Here is a tiny trained network, its code and every weight. The questions are about switching its units off for an input and a target symbol, where a switched-off unit gives its printed mean instead of its output.

import numpy as np


def w(rows, s, z=0):
    codes = np.array(rows[::2]) - 128.0
    scale = np.full(codes.shape[1], s)
    scale[-1] = z or s
    return codes * scale


def softmax(a):
    e = np.exp(a - a.max(-1, keepdims=True))
    return e / e.sum(-1, keepdims=True)


def log_softmax(a):
    a = a - a.max(-1, keepdims=True)
    return a - np.log(np.exp(a).sum(-1, keepdims=True))


def net(x, mask):
    ids = ['βδημξφω'.index(c) for c in x.split()]
    T = len(ids)
    res = E[ids] + P[:T]
    u = 0
    for l in range(3):
        r = res
        for j in range(2):
            rows = slice(4 * j, 4 * j + 4)
            q, k, v = (r @ M[l][rows].T for M in (Q, K, V))
            z = softmax(np.where(np.tri(T) > 0, q @ k.T / 4**0.5, -1e9)) @ v
            o = O[l][rows]
            res = res + np.where(mask[u + j], z, o[:, -1]) @ o[:, :-1]
        u += 2
    return log_softmax(res[-1] @ U[:, :-1].T + U[:, -1])


Q, K, V, O = {}, {}, {}, {}
E = w([
[189,184,139,136,32,126,149,102,158,157,166],'β',
[198,155,65,108,115,254,118,104,154,199,150],'δ',
[80,61,158,108,77,145,171,75,34,122,139],'η',
[77,140,122,33,192,216,183,202,179,113,103],'μ',
[166,159,210,126,74,78,242,130,138,131,158],'ξ',
[134,162,97,101,194,100,176,26,140,42,111],'φ',
[40,170,78,148,202,34,137,73,126,120,194],'ω',
],0.019)
P = w([
[156,42,114,124,166,113,107,122,169,108,249],'0',
[182,115,141,93,141,140,121,126,119,80,178],'1',
[140,110,141,92,129,130,139,124,150,92,163],'2',
[130,127,140,106,112,130,142,122,153,92,142],'3',
[126,134,138,122,110,128,147,111,151,99,130],'4',
[117,140,148,137,111,131,150,95,144,109,119],'5',
[112,144,147,142,119,131,149,87,137,130,105],'6',
[107,142,136,157,121,120,161,85,134,143,96],'7',
[98,138,123,164,125,112,168,86,137,165,87],'8',
[95,124,90,169,133,88,172,90,146,192,78],'9',
],0.016)
Q[0] = w([
[154,117,131,128,142,110,101,143,82,147,128],'L0H1',
[124,100,164,165,154,112,123,134,134,121,145],'L0H1',
[120,125,103,133,129,115,178,114,149,140,144],'L0H1',
[119,114,162,135,148,121,108,143,131,119,137],'L0H1',
[126,138,96,127,155,114,94,92,142,140,113],'L0H2',
[112,198,117,151,126,108,135,151,178,137,156],'L0H2',
[192,89,140,184,120,156,49,162,110,160,161],'L0H2',
[105,161,133,45,157,150,251,86,190,92,68],'L0H2',
],0.013)
K[0] = w([
[105,158,138,81,96,146,66,126,229,80,223],'L0H1',
[155,144,208,116,117,164,77,160,126,80,196],'L0H1',
[126,103,105,198,120,120,111,179,50,87,62],'L0H1',
[89,189,137,121,197,95,182,122,83,149,105],'L0H1',
[153,106,47,96,133,156,87,213,173,146,84],'L0H2',
[150,231,68,149,48,50,112,109,211,114,79],'L0H2',
[239,102,189,64,127,150,12,120,173,44,245],'L0H2',
[82,204,137,254,97,168,139,109,106,228,31],'L0H2',
],0.0071)
V[0] = w([
[192,140,100,116,127,147,125,132,155,188,145],'L0H1',
[86,177,130,125,99,146,135,117,103,152,109],'L0H1',
[88,124,141,121,69,163,148,87,97,158,94],'L0H1',
[140,255,144,131,194,118,137,158,153,90,167],'L0H1',
[133,133,168,51,127,162,217,120,154,91,157],'L0H2',
[90,123,134,129,157,127,133,129,149,112,63],'L0H2',
[141,122,191,164,160,73,160,134,166,102,94],'L0H2',
[173,139,85,67,123,133,89,174,139,130,181],'L0H2',
],0.0079)
O[0] = w([
[133,135,13,171,145,36,182,145,94,152,143,85],'L0H1',
[69,108,68,137,100,189,135,80,145,227,62,118],'L0H1',
[184,167,223,144,154,68,231,17,146,144,105,186],'L0H1',
[82,114,8,223,142,72,225,147,116,128,226,46],'L0H1',
[78,77,71,138,251,24,69,121,129,182,191,246],'L0H2',
[200,57,146,191,67,113,167,141,76,255,127,101],'L0H2',
[169,122,54,152,171,177,15,142,103,223,161,124],'L0H2',
[64,83,215,207,148,219,191,61,21,90,132,68],'L0H2',
],0.006,0.011)
Q[1] = w([
[129,161,192,116,152,159,127,72,143,155,88],'L1H1',
[205,84,80,53,66,79,152,205,99,98,145],'L1H1',
[78,183,149,63,202,129,154,20,226,123,126],'L1H1',
[63,107,151,207,83,92,130,173,57,163,107],'L1H1',
[193,181,199,95,142,198,83,154,138,158,32],'L1H2',
[199,177,161,179,179,141,56,20,119,97,26],'L1H2',
[130,82,121,88,212,113,148,104,254,132,132],'L1H2',
[135,178,155,149,50,135,136,98,75,94,66],'L1H2',
],0.0091)
K[1] = w([
[116,131,138,99,110,119,112,117,79,168,90],'L1H1',
[132,104,171,93,108,161,117,132,156,108,210],'L1H1',
[130,116,116,227,91,129,131,126,115,203,71],'L1H1',
[141,81,136,118,185,118,114,157,106,21,169],'L1H1',
[143,117,149,85,126,105,72,141,113,192,74],'L1H2',
[116,120,145,152,58,66,152,7,105,154,70],'L1H2',
[128,166,102,181,145,155,130,115,169,170,112],'L1H2',
[92,93,118,99,96,84,156,133,41,139,138],'L1H2',
],0.013)
V[1] = w([
[2,82,182,182,55,54,105,172,46,120,54],'L1H1',
[122,29,89,124,126,197,7,56,126,129,208],'L1H1',
[47,185,162,67,173,59,148,140,161,17,95],'L1H1',
[185,106,148,136,93,89,180,177,172,113,236],'L1H1',
[214,168,177,172,162,69,154,169,91,113,108],'L1H2',
[125,112,157,82,99,125,83,137,170,100,136],'L1H2',
[110,125,103,14,76,78,135,59,85,199,115],'L1H2',
[99,56,175,143,112,136,119,74,159,129,110],'L1H2',
],0.0059)
O[1] = w([
[119,175,52,36,128,65,134,175,59,164,55,53],'L1H1',
[118,52,158,84,105,113,184,121,255,68,163,194],'L1H1',
[111,49,17,138,67,151,162,207,88,220,125,254],'L1H1',
[118,131,202,15,104,84,41,111,117,168,138,162],'L1H1',
[177,137,52,137,120,171,196,254,103,107,98,74],'L1H2',
[125,130,122,144,69,121,162,161,171,107,163,199],'L1H2',
[55,84,95,114,166,74,145,83,106,187,149,235],'L1H2',
[150,182,87,140,133,87,115,167,119,118,200,195],'L1H2',
],0.0069,0.0068)
Q[2] = w([
[160,168,127,127,47,59,50,25,126,140,179],'L2H1',
[242,56,123,188,105,31,145,164,102,86,81],'L2H1',
[67,154,158,70,246,103,159,142,254,210,117],'L2H1',
[39,135,154,59,106,80,111,114,53,98,98],'L2H1',
[168,163,187,134,22,123,135,94,153,202,204],'L2H2',
[159,85,169,123,77,174,151,95,101,51,53],'L2H2',
[134,92,77,74,37,70,160,155,57,167,152],'L2H2',
[142,191,115,203,93,155,80,193,147,137,180],'L2H2',
],0.009)
K[2] = w([
[124,115,124,119,65,132,146,149,97,162,165],'L2H1',
[142,76,160,55,188,125,129,181,127,107,166],'L2H1',
[130,168,162,183,166,70,151,128,178,192,33],'L2H1',
[84,127,139,91,63,62,128,130,111,134,142],'L2H1',
[175,118,172,147,7,147,101,146,107,128,153],'L2H2',
[92,85,184,97,77,147,138,106,169,62,152],'L2H2',
[123,87,163,124,102,82,135,155,69,149,145],'L2H2',
[195,114,80,121,175,122,114,141,136,128,158],'L2H2',
],0.013)
V[2] = w([
[100,185,171,101,2,187,233,174,104,229,204],'L2H1',
[156,169,74,100,65,193,41,14,215,134,106],'L2H1',
[80,155,124,128,217,164,113,138,131,124,63],'L2H1',
[179,119,128,123,171,163,154,191,155,27,113],'L2H1',
[81,145,136,102,106,187,87,197,144,112,150],'L2H2',
[100,154,138,152,95,90,164,129,40,114,20],'L2H2',
[159,95,128,92,124,190,157,116,85,113,65],'L2H2',
[151,66,155,180,151,124,138,143,72,135,48],'L2H2',
],0.0063)
O[2] = w([
[92,121,96,180,96,87,43,158,170,78,119,142],'L2H1',
[156,101,117,94,119,127,109,248,162,92,162,146],'L2H1',
[62,174,76,162,76,119,208,1,130,76,202,68],'L2H1',
[101,191,172,81,155,120,128,105,168,218,138,59],'L2H1',
[52,110,92,150,64,31,122,98,101,117,79,107],'L2H2',
[169,164,142,163,157,112,137,171,171,168,186,8],'L2H2',
[31,108,115,98,196,130,93,191,113,218,166,82],'L2H2',
[122,139,174,60,171,123,121,125,124,33,190,51],'L2H2',
],0.0068,0.014)
U = w([
[193,98,183,96,99,152,105,160,175,254,208,145],'β',
[144,177,98,55,119,96,136,132,173,156,106,71],'δ',
[165,151,120,111,73,200,156,125,73,142,6,95],'η',
[142,139,86,99,178,140,38,110,130,165,95,27],'μ',
[133,125,112,130,195,103,118,185,137,82,84,90],'ξ',
[115,137,184,159,165,72,178,166,136,95,75,68],'φ',
[80,104,73,185,146,60,130,127,80,144,186,253],'ω',
],0.0089,0.0063)

Each question gives the input, a string of symbols that net reads in full, and the target symbol t.
The units are the heads (4 rows each of Q, K, V and O). Each row of codes is followed by its name. A weight is (code - 128) times the scale printed after its matrix; where a second scale follows, it is the last column's (O and U).
mask holds one flag per head, layer by layer. A switched-off head (its flag False) gives its mean, the last column of its rows in O, instead of its output. The means were averaged over made-up inputs and are rounded, as every weight is.
A unit's drop is (log p(t) with every unit on - log p(t) with that unit switched off) / (log p(t) with every unit on - log p(t) with every unit switched off).
The circuit of an input: a set's keep is (log p(t) with only the set's units on - log p(t) with every unit switched off) / (log p(t) with every unit on - log p(t) with every unit switched off). Starting from all 6 units, units are removed one at a time, each time the one whose removal leaves the highest keep (on an exact tie, the one counted first), for as long as the keep stays at least 0.8.
circuit, biggest first: the units of the circuit, biggest drop first
most important unit: the unit with the biggest drop
heads that matter: for each layer, one digit per head in row order, 1 if its drop is at least 0.15 and else 0, layers parted by /
drop of u: that unit's drop, to one decimal
input μ δ ω η, target β: heads that matter : 10 / 11 / 10
input δ μ δ β β δ η η ξ δ, target ω: circuit, biggest first : (L0H2 L2H1 L1H2 L1H1)
input δ β η η η φ, target δ: circuit, biggest first : (L2H1 L1H1)
input φ δ φ ξ φ, target μ: heads that matter : 00 / 10 / 10
input μ ω ω μ, target η: heads that matter : 00 / 00 / 01
input η φ φ η η ω β φ, target ξ: circuit, biggest first : (L2H1)
input ξ η η η δ μ, target φ: circuit, biggest first : (L0H2 L1H1)
input μ η η ξ μ μ μ, target ω: heads that matter : 00 / 00 / 10
input δ φ μ, target β: heads that matter : 00 / 11 / 10
input η μ η μ β φ μ φ, target ω: circuit, biggest first : (L0H2 L1H1)
input φ η ξ η, target η: heads that matter : 10 / 11 / 01
input φ φ φ η η ω η η ξ φ, target μ: circuit, biggest first : (L0H2 L1H1)
input ω ξ μ δ φ, target φ: heads that matter : 01 / 10 / 00
input η η η μ η β η δ η δ, target η: heads that matter : 01 / 10 / 01
input η ξ δ ω ω μ δ δ μ δ, target ω: circuit, biggest first : (L0H1)
input η δ δ, target η: circuit, biggest first : (L2H2 L1H1)
input ω φ μ, target β: heads that matter : 01 / 11 / 10
input η φ η η η ξ φ φ, target β: circuit, biggest first : (L0H2 L1H1 L2H1)
input η μ ξ μ η μ, target δ: circuit, biggest first : (L2H1 L1H1)
input η η η φ η ω φ, target η: circuit, biggest first : (L0H2)
input δ μ μ μ, target ω: heads that matter : 01 / 00 / 00
input η ω ξ ω φ, target η: circuit, biggest first : (L0H2 L1H1)
input μ φ η η η δ ξ η β φ, target ξ: circuit, biggest first : (L2H1 L2H2)
input β η ξ β, target η: heads that matter : 01 / 11 / 01
input η ω μ, target η: heads that matter : 01 / 00 / 01
input β η δ η μ η η β, target η: heads that matter : 10 / 11 / 01
input μ δ β μ δ η, target β: most important unit : L0H1
input φ η η β η η β μ, target ξ: drop of L2H1 : 1.2
input η ω η, target η: drop of L2H2 : 0.3
